Below are the code and all the weights of a small trained network. Each question names an input and a class and asks about switching units off, where a switched-off unit gives its printed mean instead of its output.

import numpy as np


def w(rows, s, z=0):
    codes = np.array(rows[::2]) - 128.0
    scale = np.full(codes.shape[1], s)
    scale[-1] = z or s
    return codes * scale


def f(y):
    return y / 2 * (1 + np.tanh(0.7978845608 * (y + 0.044715 * y**3)))


def log_softmax(a):
    a = a - a.max(-1, keepdims=True)
    return a - np.log(np.exp(a).sum(-1, keepdims=True))


def net(x, mask):
    res = np.array(x, float).reshape(1, 2) / 4 @ E
    y = f(res @ A[0][:, :-1].T + A[0][:, -1])
    res = res + np.where(mask, y, B[0][:, -1]) @ B[0][:, :-1]
    return log_softmax(res[-1] @ U[:, :-1].T + U[:, -1])


A, B = {}, {}
E = w([
[147,38,29,94,213,16,141,156,210,156],'x0',
[36,253,49,92,43,115,55,172,195,33],'x1',
],0.012)
A[0] = w([
[206,175,141,239,163,177,153,37,102,160,144],'n1',
[228,130,105,86,159,119,136,96,185,213,107],'n2',
[72,125,132,134,128,219,62,133,170,15,93],'n3',
[50,117,99,111,133,2,115,206,157,127,88],'n4',
[148,81,112,163,169,91,199,80,202,175,92],'n5',
[114,146,101,154,108,62,127,238,208,105,130],'n6',
[167,91,242,223,92,189,199,23,78,198,253],'n7',
[211,107,105,115,191,63,126,134,166,214,175],'n8',
[86,181,124,87,131,157,69,188,110,84,177],'n9',
[238,145,92,33,210,148,167,109,164,163,222],'n10',
[104,54,53,64,163,158,86,219,173,52,143],'n11',
],0.0071,0.0023)
B[0] = w([
[143,156,128,119,236,116,206,44,205,83,186],'n1',
[96,76,123,204,113,214,151,181,19,129,184],'n2',
[39,166,125,173,50,66,66,75,83,209,181],'n3',
[201,88,202,41,151,96,168,173,224,80,184],'n4',
[24,80,108,199,35,209,138,147,86,207,199],'n5',
[249,131,188,105,126,67,66,82,178,103,178],'n6',
[155,88,171,89,186,80,252,130,235,17,248],'n7',
[25,90,66,98,79,213,147,241,108,223,217],'n8',
[104,197,138,112,130,155,51,90,94,162,182],'n9',
[57,60,99,128,145,166,91,243,120,171,193],'n10',
[164,112,190,38,201,119,121,121,254,67,180],'n11',
],0.0063,0.017)
U = w([
[171,113,188,95,174,122,170,100,197,72,233],'0',
[93,254,97,160,64,165,76,54,69,113,80],'1',
[89,76,31,155,122,181,121,160,59,156,1],'2',
],0.0078,0.0025)

Each question gives the input, the list of numbers given to net, and the class t.
The units are the neurons (one row each of A and B). Each row of codes is followed by its name. A weight is (code - 128) times the scale printed after its matrix; where a second scale follows, it is the last column's (A, B and U).
mask holds one flag per neuron, in row order. A switched-off neuron (its flag False) gives its mean, the last column of its row in B, instead of its output. The means were averaged over made-up inputs and are rounded, as every weight is.
A unit's drop is (log p(t) with every unit on - log p(t) with that unit switched off) / (log p(t) with every unit on - log p(t) with every unit switched off).
unit that matters most: the unit with the biggest drop
top k neurons: the k neurons with the biggest drops, biggest first
drop of u: that unit's drop, to one decimal
input [0,3], class 1: unit that matters most => n7
input [0,2], class 1: top 4 neurons => [n7 n1 n4 n11]
input [8,0], class 2: top 2 neurons => [n8 n7]
input [0,5], class 1: top 2 neurons => [n7 n3]
input [-5,1], class 1: top 2 neurons => [n4 n11]
input [2,-8], class 2: top 2 neurons => [n8 n5]
input [1,-6], class 2: top 2 neurons => [n8 n5]
input [3,0], class 2: top 2 neurons => [n7 n1]
input [-1,6], class 1: drop of n7 => 0.5
input [6,-8], class 2: drop of n6 => 0.0
input [-2,1], class 1: drop of n4 => 0.1
